Below are the code and all the weights of a small trained network. Each question names an input and a class and asks about switching units off, where a switched-off unit gives its printed mean instead of its output.

import numpy as np


def w(rows, s, z=0):
    codes = np.array(rows[::2]) - 128.0
    scale = np.full(codes.shape[1], s)
    scale[-1] = z or s
    return codes * scale


def f(y):
    return y / 2 * (1 + np.tanh(0.7978845608 * (y + 0.044715 * y**3)))


def log_softmax(a):
    a = a - a.max(-1, keepdims=True)
    return a - np.log(np.exp(a).sum(-1, keepdims=True))


def net(x, mask):
    res = np.array(x, float).reshape(1, 5) / 4 @ E
    y = f(res @ A[0][:, :-1].T + A[0][:, -1])
    res = res + np.where(mask, y, B[0][:, -1]) @ B[0][:, :-1]
    return log_softmax(res[-1] @ U[:, :-1].T + U[:, -1])


A, B = {}, {}
E = w([
[55,143,161,152,50,83,204,157,80,145,215],'x0',
[83,126,182,44,162,34,128,101,203,138,143],'x1',
[101,60,202,249,139,179,199,72,134,39,54],'x2',
[105,181,82,191,156,133,215,138,176,206,63],'x3',
[145,119,146,139,107,86,128,140,120,168,88],'x4',
],0.013)
A[0] = w([
[58,105,184,84,191,55,138,70,212,131,135,40],'n1',
[191,144,2,140,93,144,118,163,49,146,149,96],'n2',
[190,160,113,112,207,160,72,40,138,144,76,104],'n3',
[125,169,129,186,215,154,229,119,152,161,100,90],'n4',
[140,94,136,52,115,122,77,163,67,114,157,138],'n5',
[145,35,245,249,150,155,231,56,148,34,79,5],'n6',
[163,125,156,129,134,91,143,178,135,115,110,145],'n7',
[37,179,172,172,27,112,184,87,46,131,189,153],'n8',
[92,217,49,119,146,113,156,186,166,146,101,100],'n9',
[190,78,96,143,148,149,72,78,174,109,69,147],'n10',
[160,58,162,127,113,114,103,136,90,48,132,94],'n11',
[188,102,120,220,83,226,143,180,34,96,91,28],'n12',
],0.0093,0.0032)
B[0] = w([
[90,41,102,74,105,151,34,52,183,163,143,192],'n1',
[145,95,120,121,121,129,77,66,203,198,159,199],'n2',
[72,128,85,165,119,86,158,227,134,105,124,188],'n3',
[143,85,214,107,65,193,139,122,50,89,56,193],'n4',
[186,174,209,120,163,148,143,142,53,84,101,186],'n5',
[225,180,133,96,166,99,142,152,159,185,198,253],'n6',
[83,185,132,124,158,142,86,106,153,115,112,135],'n7',
[74,118,64,230,142,74,131,209,158,62,92,217],'n8',
[163,185,217,92,82,145,217,129,52,133,119,189],'n9',
[67,81,53,162,128,50,126,221,76,90,126,190],'n10',
[158,75,176,80,101,209,154,121,1,68,57,180],'n11',
[78,86,138,75,90,163,54,93,197,192,135,215],'n12',
],0.0097,0.022)
U = w([
[57,120,62,214,146,81,138,218,123,115,121,132],'0',
[245,230,130,95,168,104,129,141,143,194,202,254],'1',
[81,57,120,118,97,156,62,17,186,181,126,72],'2',
[186,128,201,136,89,182,177,94,44,102,46,21],'3',
],0.011,0.0019)

Each question gives the input, the list of numbers given to net, and the class t.
The units are the neurons (one row each of A and B). Each row of codes is followed by its name. A weight is (code - 128) times the scale printed after its matrix; where a second scale follows, it is the last column's (A, B and U).
mask holds one flag per neuron, in row order. A switched-off neuron (its flag False) gives its mean, the last column of its row in B, instead of its output. The means were averaged over made-up inputs and are rounded, as every weight is.
A unit's drop is (log p(t) with every unit on - log p(t) with that unit switched off) / (log p(t) with every unit on - log p(t) with every unit switched off).
The circuit of an input: a set's keep is (log p(t) with only the set's units on - log p(t) with every unit switched off) / (log p(t) with every unit on - log p(t) with every unit switched off). Starting from all 12 units, units are removed one at a time, each time the one whose removal leaves the highest keep (on an exact tie, the one counted first), for as long as the keep stays at least 0.8.
units of the circuit, in order: the units of the circuit, biggest drop first
unit that matters most: the unit with the biggest drop
top k neurons: the k neurons with the biggest drops, biggest first
drop of u: that unit's drop, to one decimal
input [-8,-3,-7,-7,-1], class 0: top 3 neurons : n3; n10; n6
input [2,-4,-1,-4,-4], class 2: unit that matters most : n9
input [6,8,2,4,-2], class 2: top 2 neurons : n1; n10
input [-6,2,8,-1,6], class 1: top 2 neurons : n6; n8
input [-5,5,-4,-7,-1], class 3: units of the circuit, in order : n5; n6
input [-6,0,8,7,-5], class 1: top 3 neurons : n6; n8; n11
input [-8,7,-6,6,8], class 0: top 2 neurons : n3; n6
input [4,5,-4,-1,-3], class 2: top 4 neurons : n6; n1; n10; n3
input [6,-6,4,1,-8], class 0: top 2 neurons : n8; n1
input [6,4,-2,-6,-8], class 0: top 3 neurons : n8; n4; n9
input [-2,-2,-5,-6,-3], class 3: top 3 neurons : n6; n5; n11
input [-2,8,8,8,-6], class 1: top 3 neurons : n6; n12; n11
input [7,-2,-6,-1,0], class 0: top 2 neurons : n8; n6
input [-4,-2,7,4,-3], class 1: top neuron : n6
input [4,2,-4,-5,-3], class 3: units of the circuit, in order : n6; n5
input [0,-1,-7,-8,-8], class 3: drop of n6 : 1.1
input [5,-7,5,4,-8], class 2: drop of n12 : 1.9
input [-1,-4,2,2,-3], class 2: drop of n12 : 0.5
